Below is a small trained network, with its code and all its weights. Each question gives an input and a class and asks what happens when units are switched off, that is, made to give their printed mean instead of their output.

import numpy as np


def w(rows, s, z=0):
    codes = np.array(rows[::2]) - 128.0
    scale = np.full(codes.shape[1], s)
    scale[-1] = z or s
    return codes * scale


def f(y):
    return np.maximum(y, 0)


def log_softmax(a):
    a = a - a.max(-1, keepdims=True)
    return a - np.log(np.exp(a).sum(-1, keepdims=True))


def net(x, mask):
    res = np.array(x, float).reshape(1, 5) / 4 @ E
    y = f(res @ A[0][:, :-1].T + A[0][:, -1])
    res = res + np.where(mask, y, B[0][:, -1]) @ B[0][:, :-1]
    return log_softmax(res[-1] @ U[:, :-1].T + U[:, -1])


A, B = {}, {}
E = w([
[175,7,139,17,217],'x0',
[1,135,142,69,112],'x1',
[100,60,218,119,39],'x2',
[97,79,181,227,192],'x3',
[152,213,205,148,192],'x4',
],0.0067)
A[0] = w([
[152,135,254,171,83,224],'neuron 1',
[60,110,200,140,255,155],'neuron 2',
[105,181,211,249,90,102],'neuron 3',
[221,129,92,154,136,129],'neuron 4',
[211,107,71,138,182,254],'neuron 5',
[120,66,115,21,109,206],'neuron 6',
[31,44,107,208,35,183],'neuron 7',
[46,161,110,90,67,151],'neuron 8',
[56,165,111,93,32,168],'neuron 9',
],0.0077,0.0028)
B[0] = w([
[197,50,186,150,66,240],'neuron 1',
[82,116,169,171,254,224],'neuron 2',
[136,38,139,116,53,250],'neuron 3',
[145,178,109,195,222,184],'neuron 4',
[151,146,153,200,166,217],'neuron 5',
[184,45,189,138,24,233],'neuron 6',
[54,138,34,52,107,255],'neuron 7',
[155,220,79,121,82,210],'neuron 8',
[132,208,73,133,103,227],'neuron 9',
],0.0083,0.0066)
U = w([
[72,222,57,66,77,144],'0',
[74,51,156,90,125,3],'1',
[120,209,125,186,254,153],'2',
[215,88,172,153,78,199],'3',
],0.0085,0.0019)

Each question gives the input, the list of numbers given to net, and the class t.
The units are the neurons (one row each of A and B). Each row of codes is followed by its name. A weight is (code - 128) times the scale printed after its matrix; where a second scale follows, it is the last column's (A, B and U).
mask holds one flag per neuron, in row order. A switched-off neuron (its flag False) gives its mean, the last column of its row in B, instead of its output. The means were averaged over made-up inputs and are rounded, as every weight is.
A unit's drop is (log p(t) with every unit on - log p(t) with that unit switched off) / (log p(t) with every unit on - log p(t) with every unit switched off).
The circuit of an input: a set's keep is (log p(t) with only the set's units on - log p(t) with every unit switched off) / (log p(t) with every unit on - log p(t) with every unit switched off). Starting from all 9 units, units are removed one at a time, each time the one whose removal leaves the highest keep (on an exact tie, the one counted first), for as long as the keep stays at least 0.8.
circuit, biggest first: the units of the circuit, biggest drop first
k most important neurons: the k neurons with the biggest drops, biggest first
drop of u: that unit's drop, to one decimal
input [4,-5,0,-3,3], class 2: circuit, biggest first => (neuron 3; neuron 4)
input [5,5,-3,5,-1], class 2: circuit, biggest first => (neuron 2)
input [-4,-1,5,7,0], class 1: circuit, biggest first => (neuron 7; neuron 8)
input [2,1,7,-5,-8], class 0: circuit, biggest first => (neuron 7; neuron 9)
input [2,6,0,3,-5], class 0: circuit, biggest first => (neuron 7; neuron 1)
input [5,1,3,3,7], class 2: 2 most important neurons => (neuron 2; neuron 3)
input [-2,-7,-1,-5,6], class 2: 4 most important neurons => (neuron 4; neuron 6; neuron 5; neuron 3)
input [-4,3,8,0,0], class 0: 3 most important neurons => (neuron 7; neuron 9; neuron 8)
input [1,8,0,2,6], class 2: 2 most important neurons => (neuron 2; neuron 6)
input [8,8,8,-3,6], class 3: 4 most important neurons => (neuron 6; neuron 7; neuron 1; neuron 8)
input [-8,2,0,7,-2], class 0: 2 most important neurons => (neuron 7; neuron 6)
input [-2,6,-1,5,8], class 1: drop of neuron 3 => 1.5
input [5,8,-5,-1,4], class 2: drop of neuron 5 => -0.1
input [7,3,-6,-4,-3], class 3: drop of neuron 7 => 0.2
input [-4,-1,6,-1,-7], class 0: most important neuron => (neuron 7)
